Here is a tiny trained network, its code and every weight. The questions are about switching its units off for an input and a class, where a switched-off unit gives its printed mean instead of its output.

import numpy as np


def w(rows, s, z=0):
    codes = np.array(rows[::2]) - 128.0
    scale = np.full(codes.shape[1], s)
    scale[-1] = z or s
    return codes * scale


def f(y):
    return y / 2 * (1 + np.tanh(0.7978845608 * (y + 0.044715 * y**3)))


def log_softmax(a):
    a = a - a.max(-1, keepdims=True)
    return a - np.log(np.exp(a).sum(-1, keepdims=True))


def net(x, mask):
    res = np.array(x, float).reshape(1, 7) / 4 @ E
    y = f(res @ A[0][:, :-1].T + A[0][:, -1])
    res = res + np.where(mask, y, B[0][:, -1]) @ B[0][:, :-1]
    return log_softmax(res[-1] @ U[:, :-1].T + U[:, -1])


A, B = {}, {}
E = w([
[5,151,74,200,192,153,223,157,188,146],'x0',
[114,115,125,121,128,135,112,121,131,125],'x1',
[38,226,215,129,99,174,103,111,56,181],'x2',
[132,41,92,212,120,36,52,150,47,221],'x3',
[135,141,124,136,138,121,133,124,118,121],'x4',
[120,105,142,106,112,135,126,137,152,151],'x5',
[151,111,88,64,201,239,129,187,31,143],'x6',
],0.011)
A[0] = w([
[27,128,110,170,191,115,173,183,145,174,99],'neuron 0',
[65,146,61,157,161,118,146,176,158,137,66],'neuron 1',
[55,164,195,87,94,158,107,125,54,203,75],'neuron 2',
[118,125,99,147,111,76,81,123,145,185,226],'neuron 3',
[138,97,87,75,199,206,141,187,68,175,149],'neuron 4',
[104,97,102,183,113,85,99,166,76,168,100],'neuron 5',
[179,132,121,101,179,182,122,218,49,117,31],'neuron 6',
[191,38,59,123,140,94,156,137,171,86,18],'neuron 7',
[73,127,111,184,124,121,168,162,151,125,122],'neuron 8',
[206,116,145,81,46,76,97,62,47,137,49],'neuron 9',
[174,123,176,54,114,113,64,178,69,68,64],'neuron 10',
[186,160,156,124,45,84,102,124,126,109,149],'neuron 11',
[133,173,159,68,165,178,144,95,194,37,139],'neuron 12',
[140,108,129,194,145,82,112,89,126,181,180],'neuron 13',
[88,140,148,185,46,6,132,12,203,125,108],'neuron 14',
[128,94,110,149,146,97,105,135,110,192,145],'neuron 15',
[80,169,190,161,115,131,124,96,62,171,5],'neuron 16',
[133,77,72,137,129,143,138,165,34,187,153],'neuron 17',
[180,63,70,101,175,119,131,156,167,118,24],'neuron 18',
],0.011,0.002)
B[0] = w([
[130,60,138,70,128,32,27,153,121,142,230],'neuron 0',
[132,136,131,78,173,39,63,193,114,169,198],'neuron 1',
[38,197,88,165,137,77,194,73,65,143,230],'neuron 2',
[166,173,113,134,143,148,174,168,163,117,190],'neuron 3',
[171,58,232,185,253,196,126,77,171,144,225],'neuron 4',
[148,220,164,57,37,147,149,203,191,85,212],'neuron 5',
[160,76,159,172,144,164,134,91,162,153,206],'neuron 6',
[66,189,59,183,72,75,207,74,29,216,213],'neuron 7',
[144,49,77,107,140,73,34,150,107,156,189],'neuron 8',
[150,119,109,86,149,59,45,149,124,125,231],'neuron 9',
[128,84,99,80,155,81,40,154,107,108,206],'neuron 10',
[94,36,106,116,162,100,106,171,136,164,191],'neuron 11',
[163,218,198,60,31,152,140,196,181,35,227],'neuron 12',
[182,189,205,47,119,158,162,150,178,100,195],'neuron 13',
[184,59,183,240,255,237,171,80,158,114,253],'neuron 14',
[153,180,190,100,36,160,181,181,167,103,189],'neuron 15',
[76,131,81,158,79,92,200,63,75,145,202],'neuron 16',
[169,167,177,158,132,211,149,163,143,84,212],'neuron 17',
[79,191,77,154,124,92,202,91,23,167,191],'neuron 18',
],0.0081,0.019)
U = w([
[155,81,155,169,174,205,117,106,153,134,254],'0',
[149,209,153,64,36,168,133,213,171,97,92],'1',
[120,71,106,74,125,37,7,179,112,149,61],'2',
[72,190,85,154,77,84,170,58,53,162,49],'3',
],0.013,0.005)

Each question gives the input, the list of numbers given to net, and the class t.
The units are the neurons (one row each of A and B). Each row of codes is followed by its name. A weight is (code - 128) times the scale printed after its matrix; where a second scale follows, it is the last column's (A, B and U).
mask holds one flag per neuron, in row order. A switched-off neuron (its flag False) gives its mean, the last column of its row in B, instead of its output. The means were averaged over made-up inputs and are rounded, as every weight is.
A unit's drop is (log p(t) with every unit on - log p(t) with that unit switched off) / (log p(t) with every unit on - log p(t) with every unit switched off).
The circuit of an input: a set's keep is (log p(t) with only the set's units on - log p(t) with every unit switched off) / (log p(t) with every unit on - log p(t) with every unit switched off). Starting from the 12 units with the biggest drops (on a tie, the unit counted first), units are removed one at a time, each time the one whose removal leaves the highest keep (on an exact tie, the one counted first), for as long as the keep stays at least 0.8.
units of the circuit, in order: the units of the circuit, biggest drop first
most important unit: the unit with the biggest drop
top k neurons: the k neurons with the biggest drops, biggest first
drop when u is switched off: that unit's drop, to one decimal
input [0,4,6,-5,-6,8,5], class 3: most important unit -> neuron 2
input [1,8,-8,8,0,8,2], class 1: top 2 neurons -> [neuron 5; neuron 15]
input [-5,0,1,-2,0,0,4], class 2: top 2 neurons -> [neuron 14; neuron 10]
input [-7,-5,7,7,-5,1,4], class 1: top 3 neurons -> [neuron 5; neuron 17; neuron 15]
input [8,-6,5,-5,-2,-3,-6], class 2: top 3 neurons -> [neuron 0; neuron 8; neuron 1]
input [-2,-4,-3,-4,-1,-1,5], class 0: top 3 neurons -> [neuron 4; neuron 5; neuron 6]
input [8,-4,1,3,-7,8,-6], class 2: top 3 neurons -> [neuron 0; neuron 8; neuron 1]
input [2,-5,-7,6,-5,-1,-4], class 3: top 2 neurons -> [neuron 7; neuron 18]
input [7,2,7,2,1,6,-4], class 2: top 3 neurons -> [neuron 0; neuron 8; neuron 7]
input [2,1,-4,0,-6,6,-3], class 3: top 2 neurons -> [neuron 7; neuron 4]
input [4,7,-7,-1,7,3,-6], class 3: top 3 neurons -> [neuron 7; neuron 4; neuron 18]
input [-3,6,-7,8,3,7,6], class 1: drop when neuron 5 is switched off -> 0.4
input [2,-8,-7,4,-4,3,3], class 3: drop when neuron 7 is switched off -> 0.6
input [3,-5,3,2,-5,-7,-4], class 0: units of the circuit, in order -> [neuron 14]
input [2,4,-6,6,-4,7,-4], class 1: drop when neuron 13 is switched off -> 0.7
